Below are the code and all the weights of a small trained network. Each question names an input and a class and asks about switching units off, where a switched-off unit gives its printed mean instead of its output.

import numpy as np


def w(rows, s, z=0):
    codes = np.array(rows[::2]) - 128.0
    scale = np.full(codes.shape[1], s)
    scale[-1] = z or s
    return codes * scale


def f(y):
    return np.maximum(y, 0)


def log_softmax(a):
    a = a - a.max(-1, keepdims=True)
    return a - np.log(np.exp(a).sum(-1, keepdims=True))


def net(x, mask):
    res = np.array(x, float).reshape(1, 7) / 4 @ E
    y = f(res @ A[0][:, :-1].T + A[0][:, -1])
    res = res + np.where(mask, y, B[0][:, -1]) @ B[0][:, :-1]
    return log_softmax(res[-1] @ U[:, :-1].T + U[:, -1])


A, B = {}, {}
E = w([
[48,5,154],'x0',
[127,129,129],'x1',
[128,126,129],'x2',
[127,128,128],'x3',
[127,129,128],'x4',
[182,72,59],'x5',
[193,86,195],'x6',
],0.011)
A[0] = w([
[79,69,106,181],'n1',
[114,109,151,139],'n2',
[174,176,156,225],'n3',
[233,101,172,1],'n4',
[170,59,94,224],'n5',
[92,112,110,116],'n6',
[166,154,40,128],'n7',
[78,193,186,208],'n8',
[144,135,67,174],'n9',
[67,59,98,154],'n10',
[98,95,108,52],'n11',
[187,197,149,101],'n12',
[253,92,195,192],'n13',
[84,136,104,203],'n14',
[154,163,10,122],'n15',
[82,186,176,112],'n16',
[111,109,167,115],'n17',
[125,122,170,102],'n18',
[101,98,250,118],'n19',
[121,107,163,117],'n20',
[118,107,164,128],'n21',
[92,179,154,85],'n22',
[108,113,87,70],'n23',
[54,153,81,158],'n24',
[154,89,114,182],'n25',
[186,58,77,37],'n26',
[104,99,114,168],'n27',
[65,50,97,30],'n28',
],0.016,0.0093)
B[0] = w([
[188,94,160,222],'n1',
[110,103,144,164],'n2',
[59,173,72,236],'n3',
[96,240,70,171],'n4',
[55,184,86,229],'n5',
[149,142,119,159],'n6',
[68,74,128,214],'n7',
[229,131,146,237],'n8',
[74,104,143,195],'n9',
[202,124,162,226],'n10',
[120,159,76,148],'n11',
[213,173,151,213],'n12',
[239,112,176,253],'n13',
[77,160,123,197],'n14',
[64,73,137,232],'n15',
[149,196,118,191],'n16',
[107,85,115,166],'n17',
[113,104,136,152],'n18',
[57,32,155,230],'n19',
[107,102,136,161],'n20',
[110,86,121,167],'n21',
[125,179,105,166],'n22',
[110,170,149,145],'n23',
[169,188,96,204],'n24',
[97,153,96,184],'n25',
[232,155,130,171],'n26',
[153,106,144,180],'n27',
[134,252,96,193],'n28',
],0.037,0.013)
U = w([
[162,244,127,254],'0',
[255,177,198,104],'1',
[117,104,196,37],'2',
],0.0088,0.00081)

Each question gives the input, the list of numbers given to net, and the class t.
The units are the neurons (one row each of A and B). Each row of codes is followed by its name. A weight is (code - 128) times the scale printed after its matrix; where a second scale follows, it is the last column's (A, B and U).
mask holds one flag per neuron, in row order. A switched-off neuron (its flag False) gives its mean, the last column of its row in B, instead of its output. The means were averaged over made-up inputs and are rounded, as every weight is.
A unit's drop is (log p(t) with every unit on - log p(t) with that unit switched off) / (log p(t) with every unit on - log p(t) with every unit switched off).
The circuit of an input: a set's keep is (log p(t) with only the set's units on - log p(t) with every unit switched off) / (log p(t) with every unit on - log p(t) with every unit switched off). Starting from the 12 units with the biggest drops (on a tie, the unit counted first), units are removed one at a time, each time the one whose removal leaves the highest keep (on an exact tie, the one counted first), for as long as the keep stays at least 0.8.
units of the circuit, in order: the units of the circuit, biggest drop first
top k neurons: the k neurons with the biggest drops, biggest first
drop when u is switched off: that unit's drop, to one decimal
input [-4,6,1,-2,3,7,0], class 2: top neuron	n15
input [2,-6,-2,-2,1,-1,-4], class 1: top 3 neurons	n3, n5, n4
input [0,-4,5,0,-5,2,6], class 0: top 3 neurons	n4, n5, n8
input [-3,-2,6,7,8,6,1], class 0: top 2 neurons	n19, n5
input [-7,-2,-8,5,2,8,2], class 0: top 2 neurons	n4, n19
input [-5,-4,-5,2,-5,6,1], class 0: top 4 neurons	n19, n4, n12, n26
input [0,-3,-2,3,6,1,7], class 0: top 3 neurons	n4, n8, n5
input [2,-4,8,-1,0,0,1], class 2: top 2 neurons	n12, n8
input [-7,2,-7,-1,-6,5,7], class 0: top 2 neurons	n4, n3
input [2,-7,-7,4,4,-8,-3], class 1: top 2 neurons	n8, n5
input [-3,-7,4,3,2,1,2], class 0: top 2 neurons	n1, n10
input [-2,-6,4,-3,6,6,2], class 0: drop when n5 is switched off	0.1
input [2,0,7,-7,2,0,-8], class 1: drop when n9 is switched off	-0.1
input [1,3,-4,-7,0,-4,7], class 2: units of the circuit, in order	n19
input [-4,-5,-4,-3,6,7,5], class 0: drop when n4 is switched off	1.1
